Rows, each with the band of its hidden value
[-107    9  -32 -184  -26  -63 -161 -148 -157   76  -23 -157  -14    3
   -6  270 -121 -101  -41  -73   60 -140   -5 -130 -221  106   81 -275
 -108  163  -71  -77   27 -115  -51  -24   -2   25  112] : <93>
[-177  -21   54 -230  386  -47  401   47  158  -32 -183  469   43 -243
  145   54  210 -734 -168   -3  132 -542  606 -323  111  555  203  471
 -153   79 -318 -212  -35 -295 -235   45  314  175   16] : <93>
[-132  -76   63  136   63 -266  541  244  112 -163 -188 -387  -56  252
  291  -69  440   14  250 -196  -17  307  -78  195  247   54 -361    5
  186 -270  100  229 -334  106 -178  210  -96   -1 -423] : <76>
[  82 -125 -402  -36 -116  254  -92 -145  -22  213   48 -287  -90   82
  -72  257   63  -33   27 -105  107  -75  144  -28 -234   62  186  -91
 -137  170    1 -107  122  -82   10 -302  -47 -156   94] : <82>
[-247 -156   13   12   92 -216 -378  -59  -57  -76   60   73   -8   57
 -107  166 -109 -195 -178 -117  107    1    1   40  102  201 -149  -49
 -102 -246    7  123  -98 -271   39   12  -46   77   41] : <71>
[-183 -198    1   48   63 -190 -339  -47  -50  -63   51  141  -32   26
    3  164   17 -225 -172  -65   90   28   45   14   62  236 -117  -41
  -92 -211  -41  120 -116 -338  115    8  -37   86   30] : <91>
[-468  -11   34 -168    3 -231 -301 -137 -131   -3    4 -172   89  122
 -301  248 -424 -162 -186 -138  142  -84 -125   20   36  163 -149 -185
 -140 -220   31  121  -40 -114 -140   57  -72  127   97] : <91>
[-289   76  112 -279  117 -143 -267 -203 -174  -12   64 -176   20   42
 -131  340 -337 -141 -146 -165   42 -195 -114  -79 -102   78  -88 -221
  -32   -4  -11   -5  -22 -150  -96  -28  -33  106   21] : <71>
[  87  -57 -132   39   62   43  267 -118    1   67  115  -67 -189  118
   39  301  309   84  276 -168  -21  -71  135   -8  -72  119  -74  -47
  144  189   64  -18   10 -143   21 -177   22  -97  -31] : <82>
[  65  -80 -254  -63  -51  110  131  -56   11  161  -64   59  -53  -37
   53  111  156 -193   36   24  105 -179  304 -184 -217  212  237   17
 -219  220 -144 -195   75 -128  -41  -95   91  -66  129] : <70>
[ 299 -165 -106   -4 -138  -67 -461  206 -114 -112   78   55   78  -37
 -375 -271 -265  640   81 -246  -15  290   31   96  -81 -282  170   40
 -389  252   15 -253    6  572   -6   53 -198 -221   42] : <82>
[-160    5   99 -244  455  -60  415   28  163  -34 -159  513   30 -276
  181   65  239 -794 -178   -8  122 -610  631 -351  131  564  191  494
 -134   80 -334 -235  -37 -338 -260   51  359  184    3] : <70>
[  -3 -101 -240   54  -76   69  235  -94    3  113   91  -93 -129  164
 -130  256  163  156  255 -162   26  -14  121   34  -91  123  -41  -21
   15  144   77   -3   35  -46    5 -159  -33 -114   43] : <76>
[-305  104  282 -333  188 -248 -332 -218 -236  -68   65  -98   30  -36
  -37  379 -333 -200 -192 -163    4 -243 -149 -127  -97  105 -114 -287
   17   23  -65    3  -66 -214  -85   52   -1  185   10] : <89>
[-237 -102   24  140 -125 -331  549  331   88 -121 -346 -533   52  269
  280 -179  365   -4  205 -124   49  418 -139  220  234   72 -304 -103
   48 -331   56  276 -360  243 -265  357 -141   33 -374] : <72>
[ 270 -229 -133   -7 -291  -47 -463  224 -156  -55   66   49  132  -64
 -405 -259 -294  693   58 -233  -22  336   13  120 -134 -258  215   20
 -462  282  -39 -230   -4  627   18  102 -244 -189   78] : <89>
[ 298 -155  -30  -11 -230 -165 -469  212 -193  -60   54   47  126  -98
 -356 -291 -271  665   92 -211  -18  286  -16   85  -95 -276  193  -96
 -435  307  -39 -250    6  636  -74  186 -178 -185  106] : <70>
[ 266 -164 -181    5 -193  -20 -398  164 -102  -42   80   -2   80    2
 -403 -238 -254  607   90 -199   16  284   46  108  -88 -251  180   18
 -382  237   25 -226   42  541  -12    1 -200 -217   66] : <82>
[  45 -198 -310  -61 -182  181 -237 -111 -106  247   44 -388    2  -25
  -68  280   37  -62  -81 -176  103  -81   75   47 -160   78  200 -159
 -172  149  -66  -42   86    5  -77 -194  -68  -86  101] : <72>
[  37  -67 -207 -168  107  216  217  -86   62   92   -6  185  -75  -70
   82  204  159 -283  -27  -27   48 -293  395 -231 -219  263  226  235
 -125  244 -180 -228   46 -236   38 -215  100   -9   18] : <71>
[-203 -254  -36  125  -27 -245 -370   13  -39  -49   45  162   27   46
 -119   48  -13 -154 -174  -31  137  137   55  102  174  241 -124  -22
 -155 -285  -21  171 -110 -233   83   56  -71   92   68] : <89>
[ 237 -161 -233  -22 -209   72 -314   82 -103   20   89  -38   27   18
 -310  -90 -189  508   91 -183    3  204   54   58 -198 -190  192  -10
 -331  273    4 -218   52  386   46  -71 -183 -205   73] : <76>
[-259 -129  -32  159 -124 -262  563  292  108 -108 -256 -494   22  315
  157 -107  319   80  241 -196   32  400 -131  258  233   65 -350  -10
   63 -345  108  288 -340  231 -225  279 -167    1 -371] : <91>
[  52  -97 -170   47 -114  -11  191  -63  -53  129   18  -92 -101   77
  -12  209  223  108  236 -105   31  -17  114  -14 -120  137   30 -149
  -28  213    0  -29   28  -24  -34  -48    7  -87   90] : <93>
[-150  -96  142  190   77 -326  584   34   12  -60   66  -47 -139  186
  -11  265  443  194  457 -318  -64   48   13  188  294  239 -415  -36
  313  -28  146  260 -176   -5 -162  160   24   16 -122] : <72>
[  -7  -57  184  190  142 -323  523  -38  -27  -27  148   32 -200  118
   62  303  521  187  488 -296  -93  -42   40  126  248  207 -384 -104
  345   82  129  183 -125  -80 -145  128   93  -16  -82] : <70>
[  89  -87 -161 -154   90  183  151  -77   16   68  -32  195 -103 -104
  191  241  214 -258   -7  -41   14 -273  353 -268 -298  258  242  141
 -122  308 -205 -233   18 -269   91 -164  101  -17   37] : <89>
[ -11 -197  109   74  108 -277 -399  -24  -89  -72   74  243  -27  -89
  129   71  164 -238 -175   15   72   43   93    1  128  222  -70 -110
  -52 -122 -100   83 -112 -332  117   55   16  116   30] : <93>
[-142  -23 -181 -133  -37   43 -135 -157  -79   87   22 -176  -41  107
 -136  265 -166  -56  -24  -99   89 -100   24  -72 -198   90   46 -144
 -125   70    8  -60   51 -121  -13 -143  -46  -38   94] : <76>
[-252 -247 -105  153   38 -220 -380   -2   16  -57   40  113   -7  104
 -165   68  -34 -213 -172  -72  176   97   65  115  211  256 -159   21
 -150 -368   43  185  -90 -280   50    0  -54   43   79] : <76>
[ 341 -167    8  -27 -179 -156 -475  221 -188  -95   59  136  113 -145
 -294 -284 -219  635   72 -207  -43  265   30   56 -101 -250  216  -50
 -410  349  -74 -273   -9  591  -25  172 -161 -164   86] : <93>
[-130  -66   68   82  -13 -243  560  286   94 -167 -255 -477  -18  254
  393 -123  421   13  203 -144  -36  386 -133  176  156   -3 -326  -33
  144 -269   49  213 -386  154 -152  252 -149   25 -498] : <71>
[-105  -27   81   88   75 -268  557  304  130 -203 -313 -531  -34  258
  497 -175  486 -103  185 -108   -7  383 -119  150  195   -8 -328  -56
  176 -316   57  208 -397  113 -188  246 -113   16 -540] : <82>
[ 262 -161 -141   -6 -254  -62 -340  149 -153    7   10   13   73  -55
 -242 -187 -156  507   92 -128   12  241   42   29 -182 -172  231 -112
 -389  312  -58 -228   29  451   -4   87 -151 -171  124] : <93>
[-306  121  304 -318  183 -311 -329 -202 -246  -73   25  -92   37  -40
  -27  342 -325 -207 -170 -133   23 -236 -152 -138  -78  119 -108 -347
    7   31  -65    5  -60 -196 -120  105   22  188   50] : <72>
[ 279 -178 -131    0 -284  -78 -397  173 -170    0   35   -1  105  -62
 -321 -225 -209  601   94 -162    6  283   20   78 -145 -218  229 -107
 -411  317  -45 -225   32  551  -24  104 -184 -181  125] : <93>
[ 154 -168 -293  -68 -152  212 -168 -124 -105  216   47 -246  -63  -42
   61  282  131  -36  -20 -111   51  -83  123  -52 -283   71  239 -162
 -142  271 -101 -118   81  -79   42 -219  -44 -101   91] : <72>
[ -23 -157 -301   73 -183  100  235  -59    1  145   44 -104 -102  163
 -133  238  155  163  236 -143   43   31  125   36 -143  146    7  -18
  -67  138   41    5   25  -20   28 -130  -62 -115   73] : <91>
[  84 -107 -243 -135   11  234   95  -98    6  119   20   80  -87  -53
   69  248  137 -154   -3  -71   30 -217  301 -187 -289  190  231  122
 -143  278 -151 -207   51 -187   78 -219   40  -55   45] : <91>
[-176 -107  -22  118  -73 -231  544  381  148 -177 -378 -607   25  295
  438 -243  417  -63  138 -116   24  486 -150  207  170  -14 -301  -12
   49 -398   47  240 -430  205 -189  294 -190    3 -538] : <71>
[  28 -149 -378  -17 -225  214   98  -91  -23  200   22 -147  -69  107
 -110  227   68   92  119  -79   69   -9  153  -34 -275  108  159  -39
 -170  210  -28  -91   78  -25   57 -201  -73 -123  105] : <91>
[  41  -75   91   -6   80 -203 -252 -149  -92   26  283  278   33  -26
 -162   16   31  -47 -122  154   71   79  146   87  253  112  -99  -48
   62  -57  -37   56   20 -188  100 -137  -28  172  -17] : <82>

Next part:
[  86  -18  159   -9  -37   31   26 -107    3 -151   38   17  -95  -76
   61  -54 -118   70   91  -11   -8  138   19  -88   30    8  -26  -29
  -66  -25  -47   78   22   14   53    2  -48  -18 -131] : B
[-24  -4  18  51  11  22  -4 -23  -1  -6  14   4  41 -67   9 -49  10 -12
   5 -36   3  32  50  -6 -21   0   0 -62 -73  49 -10  57  17  15 -41   1
   0   6 -30] : E
[-298 -104   15   46  304   10   31  246 -284  -77  -30  -61   45  153
  -82  208  314   -7 -157 -117   65  -42 -198  200 -208    3   92  298
  -57  -85  -65   22  213  -32 -214   37   48   10   26] : L
[-50  -2   9  44  21  46 -10  19   7  22   8  -4  33 -64   8 -38  11 -26
  -5 -23  -5  37  53  23 -28 -22  -4 -47 -49  35  -6  27  26  29 -39 -25
  -8  15  -1] : M
[-112   63   19   43  142  -53   30  -72  -66   19  -80 -104  191  -82
  -50   81  127   16 -151  104   39   49  -72  183   19    9    8  -30
  102   56   64  126   42  -88  -80   18   28  -12 -194] : W
[ -18   65   -6   33   61   36  -35   36    4  -22    5   93  -26  -19
  -57   69  -48   32   56 -109  -18   37  119  -75  -10    7   -9  -36
   -9   29   21   13   84   15  -48  -91   -1   -9  -78] : V
[ -30   38  -23    8   48   17    3   54   12   74  -41  -59   70  -61
  -26   68   10   37  -42   42    4   49  -28   71    7  -24    7    0
   29   60   52   36    8   -7  -44 -100  -59   16  -16] : L
[-39  12  44  28  69  60 -43 -45 -57  25  46   6  -2  36  15  26 120  19
 -39 -28  25 -31  31   9  13  56  37 -45   7 -13 -21  39  71  42 -39  34
   7  42 -34] : W
[ 303   -7  303    2   19  -57   -9 -192  -35 -271  -69   67 -112  -32
   22  -47 -133  174  137    1  175  154 -141 -110  103  139  -68   86
 -140   15 -103  204   49  -97  130   90  -57   37 -323] : W
[-40  -6  12  45  25  30   5   2  12 -16  12   6  33 -59   5 -38   9 -11
   7 -40  -6  36  39  15 -20 -10  -3 -39 -54  42  -8  41  21  17 -40  -8
   7   0 -19] : M
[-78  -3  28  27  32 101 -51  36 -28  51  22  -2 -20 -63  23 -24  20 -60
 -19 -12 -13  65 116  14 -72 -53  29 -56 -13 -14 -11 -27  87  52 -17 -34
 -49  38 -13] : C
[-34   1   2  36   8  56 -11   9  10  16  28   3  18 -61  16 -39  12 -25
   1 -35 -15  51  64 -14 -29 -13  21 -46 -50  35  -3  24  28  30 -34 -28
 -29  13   2] : M
[-100   48   35   -5  -52  109 -101   70 -140   74   20    1  -57  -52
   48  -30    2 -111  -68   27  -58  137  221  -49 -131  -51   82  -12
  -30  -25   16  -36  102  115  -22  -70 -139  106   -9] : V
[  40 -128    6  136  207  -72  178  -89  255 -163    4   11  157  -58
  -70  -34   37  157  145 -169  108 -152 -292  139  149   42 -166  -81
 -102  105  -88  153  -72 -153  -71   99  268 -185  -30] : M
[-162  139    7  -43  -48  223 -322  132 -398  311   32    5 -108   75
   69   49  241 -245 -271   95  -15  134  404 -108 -256   18  295   43
   36  -75   59 -119  269  211  -36  -70 -327  328   14] : S
[-50 -53  56  27  21  91 -26 -47 -19  73  51 -79  29 -19  83 -82 145 -33
 -75  55  33 -16 -21  97  -1  10  43 -57 -18  -6 -45  26  16  61  -4  78
 -17  66  47] : W
[  54   51  -58  -21  -72   33   -9  150   61  150  -39  -51   31  -73
   -3   43 -105   46   19   45  -21   74  -11  -13   16  -39   -3   30
  -59  105   76   15  -70   54  -26 -219 -153   61  126] : V
[-121  -50   84   73  132  117  -39  -99  -28  -57   68   31  -20  -56
   25  -64  113  -75  -18  -71   17   26  122   38  -67  -30   24 -132
   22  -71  -79  -12  160    2  -10  118   70  -23 -132] : B
[-62  -1  21  30  76  72 -30  12 -25  43  22 -11   5 -21  -1  27  62  -1
 -23 -24  10  10  42  29 -23 -13  17 -48   4 -10 -14   6  74  24 -39 -23
 -13  17 -21] : L
[  36   78   23    7  -37   69  -69 -159   15   71   82   32    1   -2
   59  -32   84   12  -27   17  -17  -23  129  -59   91   90   61 -158
   58   44   41   53   14   83   15   39  -18   69  -56] : S
[-18   9  33  20  56  87 -65 -25 -38  26  47  26 -34  29  19   7 103   1
 -25 -39  23  -4  59 -17  -7  46  60 -30   7  -5 -21   9  86  49 -14  24
 -27  58 -28] : W
[  58  120  161  -71 -202  -95   54 -140  -77 -219   68   90 -164  101
   76   31 -225  215  137    1 -177    0  118 -133  178  110 -117  -30
    0  -10   33  132 -120  216    0  -32   74    1  -91] : S
[ -77   47   97   42   99   10  -23 -152 -156   62   73  -21   54   59
   15   92  173   53  -81  -12   40 -101   25  -15   64  106   -6 -147
  -12  -63  -19  134   66   29 -107   48   69   19  -86] : S
[-57 -26  23  31  60  85  -5 -13  30  -8  47   0 -11 -53  19 -16  32  -8
  11 -44 -13  34  49  19 -22 -31  17 -66   7  -8 -21  -6  65  22 -16  -1
   1 -14 -24] : B
[-63   5 -15  66  27  23 -15 -22  -1  10  20  24  52 -59  -4 -41  26 -27
   2 -61 -16  -4 100   3 -32  -6   0 -97 -50  57   0  37  31  28 -59  10
  35  -2 -30] : E
[-26  42  38  18  32  57 -75 -48 -70  43  50  43 -23  74  26  20 125  17
 -35 -29  17 -64  74 -12  29  88  47 -42   8  10   1  38  65  88 -32  44
  10  84 -21] : S
[-68   4 -18  63  44   7   1   2  -5  33 -12 -22  95 -77 -13 -24  40 -26
 -32 -20   7  14  37  50 -32 -15  -2 -64 -50  68  11  56  17  -2 -69  -9
  16   1 -27] : E
[ -61  -53   29  138  352 -315  344 -125  238 -254 -280 -214  494 -274
 -188   87   11  199  -47  124  162   34 -582  532  177  -51 -248   36
   93  227   66  336 -130 -417 -105   87  306 -286 -382] : C
[ 147 -244   84   12  -62  448 -151  -70  157  -82  477  290 -522  224
  224 -237  114  -17  319 -457  -43 -163  270 -463  -26  106  160 -161
 -212 -215 -301 -244  177  293  124  161  -15   50  363] : L
[  69  -44   83   27  110  -25   42  -29   20 -119  -36  -14   30    9
  -14   19   64  108   19  -23  101   15 -198   78   53   75   -6  102
  -44   56  -39  114   22  -66   -3   60   20    2  -93] : W
[-54  19   2   9  47  40   8   1  -2  17  15 -35  29 -40   0  42  36  26
 -32   6 -23  43  10  37   2 -11  27 -27  35  18  25  29  32  15 -40 -45
 -28  -3 -32] : L
[-35   9  24  27  52  72 -43 -30  -9  30  38   8  -5  10  17  -2  89   8
 -24 -21  11 -19  47  24  12  30  31 -53  21   7 -14  13  58  49 -19  24
   3  39 -20] : W
[-56  -4  39  25  65  78 -34   9 -39  30  30  -6 -16 -21   8  23  49  -3
 -16 -28   8  27  54   5 -33 -13  20 -45  -8 -26 -22   4  82  30 -33 -25
 -26  20 -25] : L
[-30 -59  69  16  19  80   0 -71 -18  23  71 -75  15  -8  88 -70 141  -4
 -59  37  25  -5 -55  64  14  32  52 -36 -27 -13 -49  49  10  51  -6  85
 -18  46  35] : W
[ 37   6  18   4  -2  78 -62  20  43 -24  11  54 -65   9  25 -44  17  11
  30 -29   5  31  52   7   2  27  50  32  14  58  -5 -19  46  69  43  19
 -41  75 -14] : W
[  39  -62   30    5  -18   64   40   28   74   55    8 -107   45 -123
   60  -64  -12    6   -2   57   28  101 -105   44   -2  -47   15    0
  -86   48  -12   46  -42  -10    9  -61 -110   16   74] : C
[  18  -35   18   70  185  160 -136  -44  -24  139   19  -14   53  -35
   -1  -24  274  -95 -113  -23  179   24   -4   24  -68   53  154  -43
   -6   12  -53    2  192  -82   10   87 -102  103  -74] : W
[-50  -8  36  32  71  68 -31  -2 -22  26  29  -1  -8  -2   8  14  66  11
 -13 -30  16  -8  32  29  -9   5  10 -45  -2 -12 -27  12  66  34 -31   1
   3  21 -17] : L
[-47   2  -2  55  42  51 -32  38   2  42  -5  10  37 -54  -7 -33  29 -37
  -9 -37  19  22  61  26 -41 -17   2 -41 -55  45  -9  19  46  21 -42 -22
  -9  30  -1] : M
[-107  -13  -19   44   47   86  -15   44    3   73   41  -19   35  -55
   11  -17   58  -51  -27  -37  -21   15   75   31  -51  -45   19  -73
  -27    5   -7  -10   50   43  -62  -39   -8    7   49] : V
[ 138   28  244  -48 -141  -30   34 -116  -63 -235   15   50 -176  -50
   80  -45 -270  135  153   16  -54  177   60 -152   63   24  -95    7
 -104  -43  -43  118  -26   79   76  -37  -56    0 -174] : B
[-63  39   1  23  77  43 -54 -11 -73  66  15 -11  45  40  -2  52 164   1
 -91   3  28 -30  17  51  -1  63  71  -7  36  29  24  43  71  36 -58  23
 -14  71 -31] : S
